Here is a tiny trained network, its code and every weight. The questions are about switching its units off for an input and a target symbol, where a switched-off unit gives its printed mean instead of its output.

import numpy as np


def w(rows, s, z=0):
    codes = np.array(rows[::2]) - 128.0
    scale = np.full(codes.shape[1], s)
    scale[-1] = z or s
    return codes * scale


def f(y):
    return y / 2 * (1 + np.tanh(0.7978845608 * (y + 0.044715 * y**3)))


def softmax(a):
    e = np.exp(a - a.max(-1, keepdims=True))
    return e / e.sum(-1, keepdims=True)


def log_softmax(a):
    a = a - a.max(-1, keepdims=True)
    return a - np.log(np.exp(a).sum(-1, keepdims=True))


def net(x, mask):
    ids = ['εημξτφψω'.index(c) for c in x.split()]
    T = len(ids)
    res = E[ids] + P[:T]
    u = 0
    for l in range(2):
        r = res
        for j in range(2):
            rows = slice(4 * j, 4 * j + 4)
            q, k, v = (r @ M[l][rows].T for M in (Q, K, V))
            z = softmax(np.where(np.tri(T) > 0, q @ k.T / 4**0.5, -1e9)) @ v
            o = O[l][rows]
            res = res + np.where(mask[u + j], z, o[:, -1]) @ o[:, :-1]
        u += 2
        y = f(res @ A[l][:, :-1].T + A[l][:, -1])
        res = res + np.where(mask[u : u + 12], y, B[l][:, -1]) @ B[l][:, :-1]
        u += 12
    return log_softmax(res[-1] @ U[:, :-1].T + U[:, -1])


Q, K, V, O, A, B = {}, {}, {}, {}, {}, {}
E = w([
[31,103,163,214,205],'ε',
[95,134,187,254,104],'η',
[105,65,17,117,175],'μ',
[44,69,207,78,106],'ξ',
[166,148,170,23,43],'τ',
[205,232,117,119,81],'φ',
[82,164,119,24,169],'ψ',
[105,218,102,176,188],'ω',
],0.006)
P = w([
[157,152,163,84,255],'0',
[125,146,149,109,208],'1',
[107,145,141,116,172],'2',
[95,141,133,117,155],'3',
[90,142,124,118,139],'4',
[83,143,117,122,125],'5',
[78,140,112,123,114],'6',
[72,136,107,123,106],'7',
[71,131,104,126,97],'8',
[65,124,99,128,90],'9',
[57,119,96,128,87],'10',
[52,113,93,130,85],'11',
],0.0029)
Q[0] = w([
[197,117,130,140,58],'0.h1',
[129,184,122,208,144],'0.h1',
[139,113,253,154,73],'0.h1',
[108,253,53,54,116],'0.h1',
[201,205,86,163,154],'0.h2',
[207,97,102,133,58],'0.h2',
[244,161,128,39,128],'0.h2',
[182,154,218,147,105],'0.h2',
],0.017)
K[0] = w([
[165,130,156,147,55],'0.h1',
[142,186,110,177,149],'0.h1',
[114,190,209,100,101],'0.h1',
[177,145,4,83,120],'0.h1',
[115,229,104,154,136],'0.h2',
[179,176,178,132,65],'0.h2',
[109,222,202,67,123],'0.h2',
[45,140,160,164,88],'0.h2',
],0.02)
V[0] = w([
[143,228,174,123,163],'0.h1',
[134,83,135,125,80],'0.h1',
[120,61,71,91,134],'0.h1',
[77,78,72,226,145],'0.h1',
[123,130,206,146,144],'0.h2',
[154,117,2,113,69],'0.h2',
[148,119,181,156,100],'0.h2',
[155,115,103,139,78],'0.h2',
],0.0093)
O[0] = w([
[199,57,222,99,197,251],'0.h1',
[49,157,97,164,135,34],'0.h1',
[127,229,78,155,61,98],'0.h1',
[113,64,18,69,19,74],'0.h1',
[197,161,166,102,195,152],'0.h2',
[3,68,28,136,41,24],'0.h2',
[165,143,110,72,206,64],'0.h2',
[94,107,68,96,138,30],'0.h2',
],0.0063,0.002)
A[0] = w([
[202,221,104,202,97,64],'0.n1',
[146,130,145,130,72,87],'0.n2',
[89,126,91,130,250,137],'0.n3',
[91,158,150,94,111,176],'0.n4',
[157,130,196,178,125,198],'0.n5',
[158,117,131,139,137,135],'0.n6',
[181,103,135,7,99,56],'0.n7',
[127,130,137,138,131,75],'0.n8',
[102,65,213,165,96,118],'0.n9',
[136,128,56,114,145,254],'0.n10',
[112,122,118,146,48,9],'0.n11',
[133,131,127,131,117,16],'0.n12',
],0.017,0.0022)
B[0] = w([
[225,208,192,229,157,146],'0.n1',
[179,105,181,126,120,119],'0.n2',
[152,238,161,204,185,183],'0.n3',
[91,113,157,62,105,158],'0.n4',
[252,140,136,139,106,254],'0.n5',
[139,145,121,129,105,146],'0.n6',
[212,213,214,186,114,158],'0.n7',
[145,126,142,141,132,127],'0.n8',
[196,174,177,167,220,178],'0.n9',
[85,198,84,172,63,135],'0.n10',
[170,62,224,214,95,131],'0.n11',
[140,111,152,147,117,110],'0.n12',
],0.02,0.0063)
Q[1] = w([
[85,179,63,132,124],'1.h1',
[158,100,32,150,166],'1.h1',
[147,122,49,72,139],'1.h1',
[132,168,87,84,186],'1.h1',
[90,70,154,227,203],'1.h2',
[181,118,19,221,72],'1.h2',
[101,132,169,176,3],'1.h2',
[172,2,163,92,167],'1.h2',
],0.013)
K[1] = w([
[133,209,90,105,112],'1.h1',
[153,180,103,151,222],'1.h1',
[102,186,127,92,221],'1.h1',
[129,124,52,60,188],'1.h1',
[97,51,95,177,200],'1.h2',
[179,119,4,206,69],'1.h2',
[136,139,51,59,46],'1.h2',
[183,2,187,105,161],'1.h2',
],0.013)
V[1] = w([
[130,153,25,62,209],'1.h1',
[84,78,122,210,194],'1.h1',
[126,60,248,137,101],'1.h1',
[137,211,56,122,91],'1.h1',
[150,162,133,122,138],'1.h2',
[174,22,148,184,65],'1.h2',
[2,90,219,158,136],'1.h2',
[228,206,204,159,151],'1.h2',
],0.0061)
O[1] = w([
[123,195,109,25,89,96],'1.h1',
[156,85,167,155,77,103],'1.h1',
[112,115,161,255,114,137],'1.h1',
[140,124,84,37,181,140],'1.h1',
[109,113,137,135,120,156],'1.h2',
[116,180,85,67,170,125],'1.h2',
[206,101,93,158,181,73],'1.h2',
[34,71,131,121,150,254],'1.h2',
],0.0077,0.033)
A[1] = w([
[155,31,109,81,161,36],'1.n1',
[37,43,35,4,92,86],'1.n2',
[90,73,107,68,112,254],'1.n3',
[12,48,51,72,107,138],'1.n4',
[83,119,39,92,49,217],'1.n5',
[215,68,178,81,101,103],'1.n6',
[39,98,92,94,159,221],'1.n7',
[189,176,186,160,142,144],'1.n8',
[109,187,27,115,158,125],'1.n9',
[131,86,90,191,101,187],'1.n10',
[164,164,135,50,107,210],'1.n11',
[252,145,112,152,177,112],'1.n12',
],0.011,0.0029)
B[1] = w([
[105,211,153,136,87,134],'1.n1',
[143,40,65,254,122,155],'1.n2',
[127,150,48,68,139,149],'1.n3',
[199,184,105,71,220,175],'1.n4',
[30,108,181,170,149,154],'1.n5',
[114,106,57,102,195,142],'1.n6',
[105,117,137,107,43,219],'1.n7',
[177,153,119,176,174,247],'1.n8',
[159,207,51,165,60,149],'1.n9',
[106,154,86,80,134,149],'1.n10',
[212,70,108,117,78,144],'1.n11',
[88,88,199,78,83,181],'1.n12',
],0.022,0.012)
U = w([
[4,20,202,169,47,207],'ε',
[165,164,140,193,209,203],'η',
[111,186,81,160,103,4],'μ',
[109,226,153,2,163,142],'ξ',
[174,146,43,69,198,188],'τ',
[169,72,135,118,116,7],'φ',
[143,48,84,199,86,84],'ψ',
[198,179,123,147,57,65],'ω',
],0.004,0.0032)

Each question gives the input, a string of symbols that net reads in full, and the target symbol t.
The units are the heads (4 rows each of Q, K, V and O) and the neurons (one row each of A and B). Each row of codes is followed by its name. A weight is (code - 128) times the scale printed after its matrix; where a second scale follows, it is the last column's (O, A, B and U).
mask holds one flag per unit, layer by layer, with each layer's heads first. A switched-off unit (its flag False) gives its mean, the last column of its rows in O or B, instead of its output. The means were averaged over made-up inputs and are rounded, as every weight is.
A unit's drop is (log p(t) with every unit on - log p(t) with that unit switched off) / (log p(t) with every unit on - log p(t) with every unit switched off).
The circuit of an input: a set's keep is (log p(t) with only the set's units on - log p(t) with every unit switched off) / (log p(t) with every unit on - log p(t) with every unit switched off). Starting from the 12 units with the biggest drops (on a tie, the unit counted first), units are removed one at a time, each time the one whose removal leaves the highest keep (on an exact tie, the one counted first), for as long as the keep stays at least 0.8.
circuit, biggest first: the units of the circuit, biggest drop first
k most important neurons: the k neurons with the biggest drops, biggest first
top k neurons in layer l: the k neurons of layer l with the biggest drops, biggest first
input ψ φ η φ ψ ψ ξ η, target ε: 4 most important neurons => 0.n9, 0.n5, 0.n3, 1.n4
input τ ε ψ ω ω η η ψ ω ψ ω, target τ: circuit, biggest first => 1.n4, 0.n7, 0.n11, 1.h2
input ψ ψ ω φ φ τ, target η: circuit, biggest first => 0.n7, 1.n8
input ψ ψ ψ η ε ψ ψ φ η ξ ψ, target τ: 3 most important neurons => 1.n4, 1.n2, 1.n3
input ω η η η ψ ε τ η, target τ: circuit, biggest first => 1.n4, 0.n3, 0.n7
input ε ε ω φ φ ω, target ε: circuit, biggest first => 0.n3, 1.h2, 1.n4
input ω η ε μ, target μ: 3 most important neurons => 1.n9, 0.n10, 0.n5
input η μ η ψ η ε φ, target φ: top neuron in layer 0 => 0.n10
input τ ξ ω ξ ε ψ ε η ψ ω ψ, target ξ: top 3 neurons in layer 0 => 0.n7, 0.n9, 0.n11
input τ φ ψ μ ω, target ω: 2 most important neurons => 0.n10, 1.n9
input τ ε ε ψ ψ τ ξ ψ ψ ε τ, target ξ: 3 most important neurons => 0.n11, 0.n5, 0.n7
input ψ ε ξ ξ ξ, target ξ: 2 most important neurons => 0.n11, 0.n1
input ψ φ η ψ ω ε ψ τ η ε ε, target ξ: 4 most important neurons => 0.n3, 0.n9, 0.n7, 0.n11
input φ ψ η ψ τ ω ψ φ ψ τ, target ε: 3 most important neurons => 0.n7, 0.n5, 0.n3
input ω ψ φ τ ψ η φ τ, target ε: 3 most important neurons => 0.n7, 0.n5, 1.n4
input φ ω ω φ ξ η ε ψ, target η: 2 most important neurons => 0.n7, 0.n3
input ω ψ ω ψ ω η ψ, target ξ: top 4 neurons in layer 0 => 0.n7, 0.n11, 0.n3, 0.n1
input φ ψ ε ψ ψ ψ ξ ε ε ε ε, target τ: most important neuron => 1.n4
input ψ ξ φ ω φ η η φ, target ξ: 4 most important neurons => 0.n5, 0.n3, 0.n1, 0.n11
input ε τ ξ ψ ψ, target ε: 2 most important neurons => 0.n3, 1.n4
input ξ ε ξ, target ε: 3 most important neurons => 0.n3, 0.n7, 0.n9
input η ξ φ ψ ξ ψ η ξ ξ ω φ ξ, target τ: 3 most important neurons => 1.n4, 0.n11, 0.n3
input ω τ μ ψ η ξ ε, target ε: top 2 neurons in layer 1 => 1.n4, 1.n12
input ψ η ψ ω μ τ ω η ε ω μ, target ε: top 4 neurons in layer 0 => 0.n11, 0.n10, 0.n9, 0.n7
input ε ψ ξ ψ ε ξ ψ ψ τ η, target η: top 2 neurons in layer 0 => 0.n1, 0.n9
input ω ψ ω ω, target ξ: top 3 neurons in layer 1 => 1.n4, 1.n7, 1.n8
input ψ μ φ ψ η ω, target ω: top 2 neurons in layer 0 => 0.n10, 0.n9
input ψ ω μ ψ ω μ τ τ ψ ψ φ τ, target ξ: top 4 neurons in layer 0 => 0.n11, 0.n10, 0.n3, 0.n1
input ε μ ψ ψ ψ ψ ψ ψ η, target η: top 2 neurons in layer 0 => 0.n9, 0.n5
input μ η φ ω η ψ μ, target ε: top 3 neurons in layer 1 => 1.n5, 1.n8, 1.n4
